Below are the code and all the weights of a small trained network. Each question names an input and a target symbol and asks about switching units off, where a switched-off unit gives its printed mean instead of its output.

import numpy as np


def w(rows, s, z=0):
    codes = np.array(rows[::2]) - 128.0
    scale = np.full(codes.shape[1], s)
    scale[-1] = z or s
    return codes * scale


def norm(h):
    return h / np.sqrt((h * h).mean(-1, keepdims=True) + 1e-5)


def f(y):
    return y / 2 * (1 + np.tanh(0.7978845608 * (y + 0.044715 * y**3)))


def softmax(a):
    e = np.exp(a - a.max(-1, keepdims=True))
    return e / e.sum(-1, keepdims=True)


def log_softmax(a):
    a = a - a.max(-1, keepdims=True)
    return a - np.log(np.exp(a).sum(-1, keepdims=True))


def net(x, mask):
    ids = ['αβγδεζηθλμξπφψω'.index(c) for c in x.split()]
    T = len(ids)
    res = E[ids] + P[:T]
    u = 0
    for l in range(2):
        r = norm(res)
        for j in range(2):
            rows = slice(4 * j, 4 * j + 4)
            q, k, v = (r @ M[l][rows].T for M in (Q, K, V))
            z = softmax(np.where(np.tri(T) > 0, q @ k.T / 4**0.5, -1e9)) @ v
            o = O[l][rows]
            res = res + np.where(mask[u + j], z, o[:, -1]) @ o[:, :-1]
        u += 2
        y = f(norm(res) @ A[l][:, :-1].T + A[l][:, -1])
        res = res + np.where(mask[u : u + 12], y, B[l][:, -1]) @ B[l][:, :-1]
        u += 12
    return log_softmax(norm(res)[-1] @ U[:, :-1].T + U[:, -1])


Q, K, V, O, A, B = {}, {}, {}, {}, {}, {}
E = w([
[76,181,69,110],'α',
[150,94,98,43],'β',
[126,162,139,119],'γ',
[80,90,69,110],'δ',
[175,172,128,164],'ε',
[87,147,227,84],'ζ',
[116,142,177,244],'η',
[110,82,174,101],'θ',
[87,46,123,130],'λ',
[147,173,145,132],'μ',
[253,130,96,86],'ξ',
[117,189,119,148],'π',
[192,154,70,160],'φ',
[138,101,179,181],'ψ',
[200,162,146,44],'ω',
],0.028)
P = w([
[131,102,161,108],'0',
[188,175,2,142],'1',
[132,84,158,110],'2',
[191,176,3,143],'3',
[132,77,158,109],'4',
[196,177,2,143],'5',
],0.0095)
Q[0] = w([
[18,137,190,153],'0.h1',
[147,197,109,130],'0.h1',
[227,135,155,109],'0.h1',
[138,170,75,60],'0.h1',
[74,84,106,228],'0.h2',
[50,161,167,172],'0.h2',
[92,102,211,192],'0.h2',
[154,121,156,251],'0.h2',
],0.022)
K[0] = w([
[19,131,179,170],'0.h1',
[152,181,116,107],'0.h1',
[198,143,163,137],'0.h1',
[165,138,117,42],'0.h1',
[75,92,98,210],'0.h2',
[45,160,158,166],'0.h2',
[84,94,186,191],'0.h2',
[160,149,152,250],'0.h2',
],0.023)
V[0] = w([
[136,173,110,98],'0.h1',
[163,92,134,92],'0.h1',
[55,137,99,117],'0.h1',
[154,108,92,110],'0.h1',
[124,168,103,1],'0.h2',
[110,112,52,96],'0.h2',
[154,233,164,184],'0.h2',
[110,112,108,219],'0.h2',
],0.0089)
O[0] = w([
[131,61,121,152,155],'0.h1',
[205,111,188,99,191],'0.h1',
[20,97,91,115,56],'0.h1',
[198,158,187,130,150],'0.h1',
[80,255,174,95,249],'0.h2',
[91,184,86,97,117],'0.h2',
[230,180,143,181,103],'0.h2',
[143,54,22,145,7],'0.h2',
],0.0059,0.0021)
A[0] = w([
[11,146,41,133,83],'0.n1',
[143,99,4,183,71],'0.n2',
[116,101,156,218,154],'0.n3',
[186,158,98,94,103],'0.n4',
[183,52,125,138,125],'0.n5',
[104,96,178,170,73],'0.n6',
[227,178,56,206,153],'0.n7',
[115,178,139,20,2],'0.n8',
[155,164,126,57,36],'0.n9',
[166,64,117,167,58],'0.n10',
[181,127,76,217,3],'0.n11',
[124,39,84,165,46],'0.n12',
],0.013,0.008)
B[0] = w([
[145,196,171,125,156],'0.n1',
[105,115,187,150,157],'0.n2',
[162,103,63,214,153],'0.n3',
[147,63,88,164,150],'0.n4',
[119,136,123,78,148],'0.n5',
[154,53,157,183,128],'0.n6',
[74,157,158,80,254],'0.n7',
[107,146,8,176,156],'0.n8',
[121,124,44,154,132],'0.n9',
[177,105,97,117,133],'0.n10',
[93,217,158,104,153],'0.n11',
[146,197,41,134,136],'0.n12',
],0.015,0.01)
Q[1] = w([
[192,119,198,165],'1.h1',
[146,108,102,98],'1.h1',
[35,198,60,25],'1.h1',
[183,61,203,161],'1.h1',
[182,182,6,135],'1.h2',
[71,195,53,173],'1.h2',
[156,209,77,148],'1.h2',
[51,97,159,190],'1.h2',
],0.014)
K[1] = w([
[123,160,213,173],'1.h1',
[112,160,95,112],'1.h1',
[252,189,34,141],'1.h1',
[26,88,195,98],'1.h1',
[222,105,21,167],'1.h2',
[137,102,71,242],'1.h2',
[183,178,68,220],'1.h2',
[61,82,167,148],'1.h2',
],0.014)
V[1] = w([
[49,107,146,208],'1.h1',
[111,82,83,113],'1.h1',
[126,124,151,149],'1.h1',
[164,108,87,54],'1.h1',
[208,141,100,109],'1.h2',
[173,102,116,94],'1.h2',
[221,186,66,78],'1.h2',
[135,95,57,254],'1.h2',
],0.0057)
O[1] = w([
[9,75,106,191,74],'1.h1',
[115,115,51,101,75],'1.h1',
[98,85,181,144,106],'1.h1',
[193,181,56,122,141],'1.h1',
[159,142,73,164,86],'1.h2',
[180,15,145,194,72],'1.h2',
[167,164,2,117,148],'1.h2',
[121,142,141,206,5],'1.h2',
],0.0055,0.0015)
A[1] = w([
[137,200,132,144,145],'1.n1',
[127,168,61,180,111],'1.n2',
[133,26,175,209,34],'1.n3',
[155,51,62,114,1],'1.n4',
[104,21,179,107,117],'1.n5',
[70,68,161,216,72],'1.n6',
[122,23,127,131,32],'1.n7',
[75,6,74,130,28],'1.n8',
[159,125,137,236,44],'1.n9',
[148,94,70,72,94],'1.n10',
[70,130,119,176,36],'1.n11',
[73,202,112,172,94],'1.n12',
],0.017,0.0069)
B[1] = w([
[135,100,78,175,253],'1.n1',
[136,140,147,210,186],'1.n2',
[183,24,185,33,160],'1.n3',
[24,86,46,173,135],'1.n4',
[94,139,67,191,196],'1.n5',
[7,183,147,99,151],'1.n6',
[129,151,18,124,149],'1.n7',
[209,117,156,175,162],'1.n8',
[124,89,193,14,148],'1.n9',
[151,122,184,59,162],'1.n10',
[138,199,97,202,125],'1.n11',
[159,29,149,142,250],'1.n12',
],0.015,0.0075)
U = w([
[43,195,47,175,67],'α',
[96,129,20,68,86],'β',
[186,86,118,227,125],'γ',
[44,177,98,58,74],'δ',
[197,168,83,157,165],'ε',
[45,198,195,143,68],'ζ',
[146,76,219,142,91],'η',
[40,71,78,126,151],'θ',
[131,101,7,165,164],'λ',
[173,184,212,161,156],'μ',
[169,104,166,46,148],'ξ',
[94,114,163,237,85],'π',
[110,241,145,70,88],'φ',
[181,41,106,124,130],'ψ',
[181,154,84,104,254],'ω',
],0.021,0.0068)

Each question gives the input, a string of symbols that net reads in full, and the target symbol t.
The units are the heads (4 rows each of Q, K, V and O) and the neurons (one row each of A and B). Each row of codes is followed by its name. A weight is (code - 128) times the scale printed after its matrix; where a second scale follows, it is the last column's (O, A, B and U).
mask holds one flag per unit, layer by layer, with each layer's heads first. A switched-off unit (its flag False) gives its mean, the last column of its rows in O or B, instead of its output. The means were averaged over made-up inputs and are rounded, as every weight is.
A unit's drop is (log p(t) with every unit on - log p(t) with that unit switched off) / (log p(t) with every unit on - log p(t) with every unit switched off).
The circuit of an input: a set's keep is (log p(t) with only the set's units on - log p(t) with every unit switched off) / (log p(t) with every unit on - log p(t) with every unit switched off). Starting from the 12 units with the biggest drops (on a tie, the unit counted first), units are removed one at a time, each time the one whose removal leaves the highest keep (on an exact tie, the one counted first), for as long as the keep stays at least 0.8.
circuit, biggest first: the units of the circuit, biggest drop first
unit that matters most: the unit with the biggest drop
k most important neurons: the k neurons with the biggest drops, biggest first
top k neurons in layer l: the k neurons of layer l with the biggest drops, biggest first
which heads matter: for each layer, one digit per head in row order, 1 if its drop is at least 0.15 and else 0, layers parted by /
input η ε θ α δ, target δ: top 3 neurons in layer 0 : 0.n8, 0.n1, 0.n3
input ζ β θ ψ ε θ, target γ: unit that matters most : 0.h2
input μ π μ α π π, target ζ: circuit, biggest first : 0.n7, 0.n8, 1.n12
input λ μ π β ζ ζ, target λ: circuit, biggest first : 0.n8, 0.n7
input β θ θ β, target λ: circuit, biggest first : 0.n8, 0.h2, 0.n7, 1.n2
input μ ξ μ δ, target ω: circuit, biggest first : 1.h1, 0.n1
input ψ θ θ μ, target γ: circuit, biggest first : 1.h2, 1.n12, 0.n3
input ζ λ θ ζ, target η: which heads matter : 01 / 01
input π μ θ μ β, target β: which heads matter : 01 / 00
input α μ θ μ, target φ: which heads matter : 11 / 01
input θ π ζ θ θ ε, target μ: circuit, biggest first : 0.n7, 0.h2, 0.n2, 1.n12
input δ θ μ δ, target θ: which heads matter : 01 / 01
input μ β μ π γ θ, target λ: circuit, biggest first : 0.h2, 0.n8, 0.n7
input θ φ θ α ζ μ, target φ: top 3 neurons in layer 0 : 0.n7, 0.n8, 0.n3
input ψ μ δ π α γ, target γ: circuit, biggest first : 1.n12
input δ ξ ε θ λ, target λ: top 4 neurons in layer 1 : 1.n4, 1.n8, 1.n5, 1.n7
input μ μ η π θ δ, target π: circuit, biggest first : 1.n12, 0.n2, 0.n1
input ψ φ ε ε, target γ: 3 most important neurons : 1.n12, 1.n1, 0.n4
input θ α ω θ, target ε: circuit, biggest first : 0.h2, 0.n7, 0.n8, 1.h1
input ψ ζ μ θ θ φ, target γ: circuit, biggest first : 1.n12, 0.n2
input π π ζ π μ λ, target ψ: top 3 neurons in layer 0 : 0.n12, 0.n7, 0.n2
input λ θ ε, target ε: 3 most important neurons : 0.n3, 1.n1, 0.n7
input β θ π θ γ θ, target λ: which heads matter : 01 / 00
input α ψ λ θ, target γ: 2 most important neurons : 0.n8, 0.n7
input θ ζ θ μ ψ μ, target γ: 2 most important neurons : 0.n4, 1.n12
input ξ θ ξ θ, target ω: which heads matter : 01 / 10
input α π θ μ ε, target ε: top 2 neurons in layer 0 : 0.n3, 0.n5
input ξ δ λ θ, target ω: top 2 neurons in layer 1 : 1.n10, 1.n12
input μ ξ ε α λ, target λ: 3 most important neurons : 0.n7, 1.n4, 1.n8
